Here is a tiny trained network, its code and every weight. The questions are about switching its units off for an input and a class, where a switched-off unit gives its printed mean instead of its output.

import numpy as np


def w(rows, s, z=0):
    codes = np.array(rows[::2]) - 128.0
    scale = np.full(codes.shape[1], s)
    scale[-1] = z or s
    return codes * scale


def f(y):
    return y / 2 * (1 + np.tanh(0.7978845608 * (y + 0.044715 * y**3)))


def log_softmax(a):
    a = a - a.max(-1, keepdims=True)
    return a - np.log(np.exp(a).sum(-1, keepdims=True))


def net(x, mask):
    res = np.array(x, float).reshape(1, 8) / 4 @ E
    y = f(res @ A[0][:, :-1].T + A[0][:, -1])
    res = res + np.where(mask, y, B[0][:, -1]) @ B[0][:, :-1]
    return log_softmax(res[-1] @ U[:, :-1].T + U[:, -1])


A, B = {}, {}
E = w([
[126,128,128,129,127,126],'x0',
[144,147,45,124,194,40],'x1',
[127,129,129,127,129,128],'x2',
[163,224,100,135,85,150],'x3',
[182,134,177,250,178,135],'x4',
[129,128,129,126,130,129],'x5',
[128,128,130,128,128,128],'x6',
[123,130,130,129,128,126],'x7',
],0.015)
A[0] = w([
[72,100,139,70,41,181,193],'neuron 1',
[128,123,138,124,128,117,130],'neuron 2',
[96,15,145,124,168,116,254],'neuron 3',
[177,140,120,183,193,102,92],'neuron 4',
[139,155,91,130,140,110,130],'neuron 5',
[163,245,100,137,79,148,186],'neuron 6',
[139,126,144,136,132,134,132],'neuron 7',
[131,117,158,159,135,143,144],'neuron 8',
[163,133,104,168,183,94,100],'neuron 9',
[120,137,78,86,147,77,142],'neuron 10',
[166,231,100,132,90,154,180],'neuron 11',
[135,173,103,121,125,117,124],'neuron 12',
[113,139,75,97,147,83,118],'neuron 13',
[158,125,173,162,128,146,116],'neuron 14',
[146,143,111,165,168,95,75],'neuron 15',
[157,136,163,168,129,161,118],'neuron 16',
[147,142,186,163,130,159,110],'neuron 17',
[153,121,182,186,133,165,115],'neuron 18',
[165,147,102,160,198,76,97],'neuron 19',
[101,12,156,122,159,99,255],'neuron 20',
[160,121,134,166,154,110,136],'neuron 21',
[110,140,63,86,150,77,128],'neuron 22',
[115,98,153,139,134,116,163],'neuron 23',
],0.012,0.0087)
B[0] = w([
[67,201,203,77,143,101,234],'neuron 1',
[125,123,129,126,135,130,130],'neuron 2',
[97,104,133,150,238,107,249],'neuron 3',
[83,174,193,95,122,134,187],'neuron 4',
[128,121,118,100,112,127,160],'neuron 5',
[166,148,124,112,11,151,223],'neuron 6',
[134,127,153,145,130,141,137],'neuron 7',
[127,103,146,158,148,153,161],'neuron 8',
[97,165,170,75,132,117,179],'neuron 9',
[149,95,77,120,135,86,198],'neuron 10',
[159,148,118,112,54,148,213],'neuron 11',
[140,117,117,96,93,144,155],'neuron 12',
[153,101,81,138,123,104,187],'neuron 13',
[160,105,120,170,130,151,167],'neuron 14',
[103,160,144,98,129,135,161],'neuron 15',
[152,126,133,164,113,140,170],'neuron 16',
[170,117,120,163,116,133,174],'neuron 17',
[157,89,97,183,136,157,189],'neuron 18',
[79,162,153,77,119,121,194],'neuron 19',
[103,109,133,146,186,117,251],'neuron 20',
[123,131,176,127,132,146,167],'neuron 21',
[168,89,77,134,134,91,204],'neuron 22',
[117,111,142,138,154,139,160],'neuron 23',
],0.012,0.018)
U = w([
[12,173,214,97,197,98,251],'0',
[111,254,196,55,66,140,167],'1',
[153,21,153,204,194,182,110],'2',
[232,129,126,207,68,179,47],'3',
[125,23,40,132,190,55,61],'4',
[212,110,18,82,75,110,67],'5',
],0.0072,0.0026)

Each question gives the input, the list of numbers given to net, and the class t.
The units are the neurons (one row each of A and B). Each row of codes is followed by its name. A weight is (code - 128) times the scale printed after its matrix; where a second scale follows, it is the last column's (A, B and U).
mask holds one flag per neuron, in row order. A switched-off neuron (its flag False) gives its mean, the last column of its row in B, instead of its output. The means were averaged over made-up inputs and are rounded, as every weight is.
A unit's drop is (log p(t) with every unit on - log p(t) with that unit switched off) / (log p(t) with every unit on - log p(t) with every unit switched off).
The circuit of an input: a set's keep is (log p(t) with only the set's units on - log p(t) with every unit switched off) / (log p(t) with every unit on - log p(t) with every unit switched off). Starting from the 12 units with the biggest drops (on a tie, the unit counted first), units are removed one at a time, each time the one whose removal leaves the highest keep (on an exact tie, the one counted first), for as long as the keep stays at least 0.8.
circuit, biggest first: the units of the circuit, biggest drop first
unit that matters most: the unit with the biggest drop
k most important neurons: the k neurons with the biggest drops, biggest first
drop when u is switched off: that unit's drop, to one decimal
input [-4,-2,-8,1,2,-4,5,-5], class 3: unit that matters most : neuron 3
input [-1,-2,4,5,1,-6,-1,-2], class 3: circuit, biggest first : neuron 1; neuron 19
input [-5,0,-6,7,2,-1,-8,3], class 3: 2 most important neurons : neuron 1; neuron 19
input [8,8,-8,0,5,-8,-3,3], class 0: 2 most important neurons : neuron 6; neuron 11
input [-4,4,-8,0,-6,4,-1,-4], class 4: 2 most important neurons : neuron 6; neuron 11
input [6,1,0,-6,-8,7,6,8], class 4: 2 most important neurons : neuron 22; neuron 10
input [-4,5,-4,1,5,2,-2,-4], class 1: 2 most important neurons : neuron 3; neuron 20
input [-3,0,-1,-2,3,-8,-4,7], class 2: 2 most important neurons : neuron 1; neuron 19
input [5,8,-4,-4,7,3,5,3], class 0: drop when neuron 6 is switched off : 0.0
input [8,-2,2,-8,1,-5,4,-7], class 2: drop when neuron 19 is switched off : 0.3
input [6,1,-8,-6,-3,-5,-8,2], class 4: drop when neuron 4 is switched off : 0.2
input [3,1,-2,3,2,-8,-3,6], class 1: drop when neuron 22 is switched off : 0.3
